Here is a tiny trained network, its code and every weight. The questions are about switching its units off for an input and a target symbol, where a switched-off unit gives its printed mean instead of its output.

import numpy as np


def w(rows, s, z=0):
    codes = np.array(rows[::2]) - 128.0
    scale = np.full(codes.shape[1], s)
    scale[-1] = z or s
    return codes * scale


def f(y):
    return y / 2 * (1 + np.tanh(0.7978845608 * (y + 0.044715 * y**3)))


def softmax(a):
    e = np.exp(a - a.max(-1, keepdims=True))
    return e / e.sum(-1, keepdims=True)


def log_softmax(a):
    a = a - a.max(-1, keepdims=True)
    return a - np.log(np.exp(a).sum(-1, keepdims=True))


def net(x, mask):
    ids = ['αβγδεζηθλμπστφψω'.index(c) for c in x.split()]
    T = len(ids)
    res = E[ids] + P[:T]
    u = 0
    for l in range(2):
        r = res
        for j in range(3):
            rows = slice(4 * j, 4 * j + 4)
            q, k, v = (r @ M[l][rows].T for M in (Q, K, V))
            z = softmax(np.where(np.tri(T) > 0, q @ k.T / 4**0.5, -1e9)) @ v
            o = O[l][rows]
            res = res + np.where(mask[u + j], z, o[:, -1]) @ o[:, :-1]
        u += 3
        y = f(res @ A[l][:, :-1].T + A[l][:, -1])
        res = res + np.where(mask[u : u + 4], y, B[l][:, -1]) @ B[l][:, :-1]
        u += 4
    return log_softmax(res[-1] @ U[:, :-1].T + U[:, -1])


Q, K, V, O, A, B = {}, {}, {}, {}, {}, {}
E = w([
[148,76,187,134],'α',
[39,142,22,167],'β',
[144,153,162,143],'γ',
[144,138,177,146],'δ',
[215,48,56,44],'ε',
[188,102,78,183],'ζ',
[142,178,161,149],'η',
[136,154,122,24],'θ',
[144,195,134,144],'λ',
[188,178,211,110],'μ',
[93,78,116,88],'π',
[120,140,200,63],'σ',
[4,158,145,149],'τ',
[93,54,145,166],'φ',
[117,53,74,130],'ψ',
[155,118,68,233],'ω',
],0.014)
P = w([
[248,82,168,251],'0',
[121,74,113,100],'1',
[115,90,123,138],'2',
[111,87,118,129],'3',
[55,93,64,68],'4',
[54,99,75,94],'5',
],0.0029)
Q[0] = w([
[126,139,165,76],'L0H1',
[160,99,133,127],'L0H1',
[3,109,102,76],'L0H1',
[173,134,103,85],'L0H1',
[138,195,124,156],'L0H2',
[111,186,132,114],'L0H2',
[147,120,35,153],'L0H2',
[117,136,75,119],'L0H2',
[123,115,84,82],'L0H3',
[99,113,126,174],'L0H3',
[111,93,69,140],'L0H3',
[91,109,104,180],'L0H3',
],0.023)
K[0] = w([
[117,186,175,94],'L0H1',
[159,158,94,134],'L0H1',
[1,120,115,94],'L0H1',
[154,131,116,76],'L0H1',
[135,194,123,151],'L0H2',
[74,215,136,140],'L0H2',
[148,126,43,139],'L0H2',
[108,137,42,126],'L0H2',
[106,98,113,97],'L0H3',
[91,157,146,170],'L0H3',
[70,107,109,132],'L0H3',
[79,142,132,167],'L0H3',
],0.021)
V[0] = w([
[152,18,153,131],'L0H1',
[152,1,120,89],'L0H1',
[120,57,171,141],'L0H1',
[150,111,133,207],'L0H1',
[153,174,151,184],'L0H2',
[172,120,160,53],'L0H2',
[113,193,185,125],'L0H2',
[223,60,100,85],'L0H2',
[191,147,179,118],'L0H3',
[189,54,106,115],'L0H3',
[220,61,145,111],'L0H3',
[180,75,92,66],'L0H3',
],0.0094)
O[0] = w([
[7,159,175,132,254],'L0H1',
[2,193,151,79,247],'L0H1',
[46,102,165,137,215],'L0H1',
[105,140,124,203,199],'L0H1',
[146,78,176,170,105],'L0H2',
[150,207,174,93,114],'L0H2',
[114,83,208,100,48],'L0H2',
[181,233,115,160,210],'L0H2',
[159,140,194,170,100],'L0H3',
[110,225,123,173,202],'L0H3',
[131,217,165,193,192],'L0H3',
[146,222,116,138,145],'L0H3',
],0.0079,0.0031)
A[0] = w([
[255,150,146,109,3],'L0N1',
[175,135,124,42,8],'L0N2',
[112,149,185,54,150],'L0N3',
[147,186,200,104,218],'L0N4',
],0.0096,0.0029)
B[0] = w([
[153,81,2,97,145],'L0N1',
[68,44,189,133,132],'L0N2',
[200,81,78,97,189],'L0N3',
[134,61,128,58,253],'L0N4',
],0.0086,0.0072)
Q[1] = w([
[112,186,100,154],'L1H1',
[111,126,177,120],'L1H1',
[103,91,169,187],'L1H1',
[172,117,132,87],'L1H1',
[41,148,180,90],'L1H2',
[94,89,70,6],'L1H2',
[183,138,151,167],'L1H2',
[165,136,232,157],'L1H2',
[184,131,126,162],'L1H3',
[56,108,132,76],'L1H3',
[56,119,255,147],'L1H3',
[177,160,162,135],'L1H3',
],0.0094)
K[1] = w([
[186,209,165,112],'L1H1',
[76,127,166,135],'L1H1',
[100,131,142,216],'L1H1',
[129,66,120,85],'L1H1',
[2,135,181,142],'L1H2',
[46,19,93,67],'L1H2',
[201,147,137,173],'L1H2',
[164,151,212,212],'L1H2',
[213,167,144,166],'L1H3',
[38,54,91,90],'L1H3',
[59,66,216,142],'L1H3',
[202,151,200,122],'L1H3',
],0.0081)
V[1] = w([
[91,69,185,185],'L1H1',
[129,196,146,87],'L1H1',
[80,98,89,158],'L1H1',
[30,139,156,187],'L1H1',
[84,130,216,77],'L1H2',
[91,142,119,61],'L1H2',
[109,53,254,132],'L1H2',
[117,95,107,106],'L1H2',
[116,167,184,66],'L1H3',
[124,129,167,68],'L1H3',
[119,126,165,55],'L1H3',
[143,170,177,167],'L1H3',
],0.0076)
O[1] = w([
[94,119,51,199,158],'L1H1',
[160,87,199,96,70],'L1H1',
[114,134,40,113,228],'L1H1',
[104,45,33,131,192],'L1H1',
[85,14,230,182,141],'L1H2',
[106,52,134,75,194],'L1H2',
[145,65,170,255,167],'L1H2',
[172,89,73,122,217],'L1H2',
[51,140,184,93,93],'L1H3',
[79,162,141,117,128],'L1H3',
[54,176,127,111,147],'L1H3',
[128,101,234,134,4],'L1H3',
],0.0061,0.0033)
A[1] = w([
[54,90,27,75,1],'L1N1',
[46,112,161,64,174],'L1N2',
[47,226,128,221,151],'L1N3',
[171,107,201,2,57],'L1N4',
],0.0062,0.011)
B[1] = w([
[173,198,255,138,217],'L1N1',
[105,59,90,39,255],'L1N2',
[46,192,184,218,214],'L1N3',
[187,94,195,209,216],'L1N4',
],0.0081,0.0086)
U = w([
[134,136,116,120,161],'α',
[194,162,66,80,190],'β',
[154,160,154,134,153],'γ',
[156,132,156,161,166],'δ',
[146,192,192,85,174],'ε',
[124,254,134,167,145],'ζ',
[139,125,189,201,117],'η',
[159,70,112,53,133],'θ',
[126,127,150,115,156],'λ',
[243,116,157,171,126],'μ',
[75,106,77,31,132],'π',
[151,44,179,109,1],'σ',
[137,3,53,125,145],'τ',
[11,102,157,141,60],'φ',
[34,232,122,85,124],'ψ',
[114,137,55,194,72],'ω',
],0.007,0.0065)

Each question gives the input, a string of symbols that net reads in full, and the target symbol t.
The units are the heads (4 rows each of Q, K, V and O) and the neurons (one row each of A and B). Each row of codes is followed by its name. A weight is (code - 128) times the scale printed after its matrix; where a second scale follows, it is the last column's (O, A, B and U).
mask holds one flag per unit, layer by layer, with each layer's heads first. A switched-off unit (its flag False) gives its mean, the last column of its rows in O or B, instead of its output. The means were averaged over made-up inputs and are rounded, as every weight is.
A unit's drop is (log p(t) with every unit on - log p(t) with that unit switched off) / (log p(t) with every unit on - log p(t) with every unit switched off).
The circuit of an input: a set's keep is (log p(t) with only the set's units on - log p(t) with every unit switched off) / (log p(t) with every unit on - log p(t) with every unit switched off). Starting from the 12 units with the biggest drops (on a tie, the unit counted first), units are removed one at a time, each time the one whose removal leaves the highest keep (on an exact tie, the one counted first), for as long as the keep stays at least 0.8.
units of the circuit, in order: the units of the circuit, biggest drop first
k most important neurons of layer l: the k neurons of layer l with the biggest drops, biggest first
heads that matter: for each layer, one digit per head in row order, 1 if its drop is at least 0.15 and else 0, layers parted by /
input ε ψ ζ β φ, target β: heads that matter : 100 / 010
input ψ β α, target π: heads that matter : 100 / 010
input λ θ ψ λ, target β: units of the circuit, in order : (L0H1, L1H2)
input δ η λ δ, target η: heads that matter : 111 / 110
input λ τ σ π, target τ: units of the circuit, in order : (L0H3, L1H2)
input φ β μ, target β: units of the circuit, in order : (L0N1, L0H1, L1H2)
input φ θ ε β β, target β: units of the circuit, in order : (L0H1, L0H3, L1H2, L1N1)
input α φ σ ε π, target ε: units of the circuit, in order : (L0H2, L1H1)
input θ σ μ γ ω, target ω: 2 most important neurons of layer 0 : (L0N2, L0N4)
input φ ε π ω, target ε: units of the circuit, in order : (L1H1, L0H2, L0H3)
input φ γ η β, target β: units of the circuit, in order : (L0H1, L1H2)
input τ φ ε, target ε: units of the circuit, in order : (L1H1, L0H2)
input λ π α, target β: units of the circuit, in order : (L0H1, L0N1, L1H2)
input φ α ε τ τ τ, target τ: units of the circuit, in order : (L1H2, L0H3)
input δ ε θ μ σ, target ε: heads that matter : 101 / 101
input ζ ζ τ λ α ψ, target τ: units of the circuit, in order : (L0H3)
input α λ ζ, target ζ: heads that matter : 010 / 010
input α φ ζ σ ψ μ, target μ: heads that matter : 111 / 100
input λ γ θ λ π, target π: heads that matter : 000 / 011
input δ η σ, target σ: 2 most important neurons of layer 0 : (L0N4, L0N3)
input α α α ε α δ, target φ: heads that matter : 101 / 011
input π ζ ψ θ, target θ: most important neuron of layer 0 : (L0N2)
